Below are the code and all the weights of a small trained network. Each question names an input and a class and asks about switching units off, where a switched-off unit gives its printed mean instead of its output.

import numpy as np


def w(rows, s, z=0):
    codes = np.array(rows[::2]) - 128.0
    scale = np.full(codes.shape[1], s)
    scale[-1] = z or s
    return codes * scale


def f(y):
    return np.maximum(y, 0)


def log_softmax(a):
    a = a - a.max(-1, keepdims=True)
    return a - np.log(np.exp(a).sum(-1, keepdims=True))


def net(x, mask):
    res = np.array(x, float).reshape(1, 5) / 4 @ E
    y = f(res @ A[0][:, :-1].T + A[0][:, -1])
    res = res + np.where(mask, y, B[0][:, -1]) @ B[0][:, :-1]
    return log_softmax(res[-1] @ U[:, :-1].T + U[:, -1])


A, B = {}, {}
E = w([
[166,126,148,20,172,128,48,30,120],'x0',
[166,122,165,118,162,205,200,126,8],'x1',
[51,254,166,89,103,213,103,148,197],'x2',
[92,156,156,155,132,83,185,122,121],'x3',
[68,79,216,144,69,90,100,123,125],'x4',
],0.0094)
A[0] = w([
[117,149,96,143,192,58,134,107,145,199],'n1',
[168,101,152,89,160,157,141,84,90,169],'n2',
[187,111,146,88,155,124,130,63,103,172],'n3',
[109,89,113,225,51,94,176,195,144,215],'n4',
[148,101,127,89,152,97,126,2,98,156],'n5',
[145,92,87,101,100,132,56,159,148,176],'n6',
[154,170,90,142,172,196,160,222,96,188],'n7',
[110,175,145,73,103,166,100,123,174,189],'n8',
[197,138,104,96,209,160,140,63,137,240],'n9',
[136,50,176,93,89,141,105,106,59,182],'n10',
[110,33,118,169,127,31,159,147,142,187],'n11',
[102,175,119,116,144,222,158,157,118,220],'n12',
[47,156,172,136,105,147,129,157,136,159],'n13',
[144,198,109,131,154,190,158,186,112,170],'n14',
[150,50,173,156,129,137,127,84,54,189],'n15',
[84,185,132,109,100,142,99,136,146,146],'n16',
[158,185,97,96,177,109,140,89,158,154],'n17',
[27,159,137,159,71,147,92,155,200,252],'n18',
],0.0094,0.004)
B[0] = w([
[73,107,106,94,112,60,93,177,155,184],'n1',
[118,125,129,107,166,187,154,55,2,200],'n2',
[74,163,86,73,198,150,110,89,13,202],'n3',
[165,120,116,193,174,7,208,183,232,250],'n4',
[37,163,99,91,239,138,90,154,54,210],'n5',
[147,91,80,145,198,141,82,83,210,187],'n6',
[249,150,78,64,75,110,200,96,124,220],'n7',
[94,149,138,155,52,226,24,84,173,213],'n8',
[146,93,32,54,90,177,29,148,35,228],'n9',
[130,117,184,163,232,153,183,76,92,205],'n10',
[193,25,197,168,189,73,107,221,125,237],'n11',
[137,215,147,107,39,129,184,58,124,212],'n12',
[101,208,189,188,69,99,145,154,94,190],'n13',
[192,205,79,91,13,139,200,66,112,204],'n14',
[162,70,148,159,187,133,161,93,100,220],'n15',
[104,221,190,235,86,215,89,130,174,192],'n16',
[115,146,85,53,81,86,43,178,120,184],'n17',
[90,164,186,237,142,129,128,124,220,249],'n18',
],0.0062,0.012)
U = w([
[124,111,98,165,114,211,57,96,213,96],'0',
[32,196,241,193,60,198,105,130,150,72],'1',
[186,120,92,75,47,187,152,94,91,89],'2',
[138,168,113,157,106,74,235,142,172,177],'3',
[38,133,75,71,137,110,58,178,100,2],'4',
[92,86,154,135,230,185,144,65,68,191],'5',
[159,2,182,192,156,41,143,233,166,189],'6',
],0.0079,0.00086)

Each question gives the input, the list of numbers given to net, and the class t.
The units are the neurons (one row each of A and B). Each row of codes is followed by its name. A weight is (code - 128) times the scale printed after its matrix; where a second scale follows, it is the last column's (A, B and U).
mask holds one flag per neuron, in row order. A switched-off neuron (its flag False) gives its mean, the last column of its row in B, instead of its output. The means were averaged over made-up inputs and are rounded, as every weight is.
A unit's drop is (log p(t) with every unit on - log p(t) with that unit switched off) / (log p(t) with every unit on - log p(t) with every unit switched off).
The circuit of an input: a set's keep is (log p(t) with only the set's units on - log p(t) with every unit switched off) / (log p(t) with every unit on - log p(t) with every unit switched off). Starting from the 12 units with the biggest drops (on a tie, the unit counted first), units are removed one at a time, each time the one whose removal leaves the highest keep (on an exact tie, the one counted first), for as long as the keep stays at least 0.8.
units of the circuit, in order: the units of the circuit, biggest drop first
unit that matters most: the unit with the biggest drop
top k neurons: the k neurons with the biggest drops, biggest first
drop when u is switched off: that unit's drop, to one decimal
input [-7,3,1,-8,6], class 6: units of the circuit, in order => n4
input [-5,3,-1,-8,-1], class 3: top 2 neurons => n9, n8
input [7,-7,0,3,1], class 4: units of the circuit, in order => n5, n17
input [5,7,6,7,0], class 2: units of the circuit, in order => n18, n14
input [-4,4,-4,2,-2], class 6: units of the circuit, in order => n11, n4
input [-8,1,7,-4,-4], class 3: top 2 neurons => n7, n14
input [-2,2,4,2,-3], class 2: top 2 neurons => n7, n14
input [1,8,-1,-4,-2], class 2: top 2 neurons => n7, n14
input [-4,1,6,-2,-6], class 2: top 3 neurons => n7, n14, n4
input [7,-7,7,-6,3], class 1: top 2 neurons => n16, n18
input [-1,2,7,-4,-7], class 2: drop when n7 is switched off => 0.2
input [4,-4,0,-6,-1], class 4: drop when n18 is switched off => 0.3
input [2,-1,3,1,-4], class 2: drop when n14 is switched off => 0.2
input [-5,1,-3,-1,-2], class 6: unit that matters most => n11
input [1,5,3,4,0], class 2: drop when n18 is switched off => 0.2
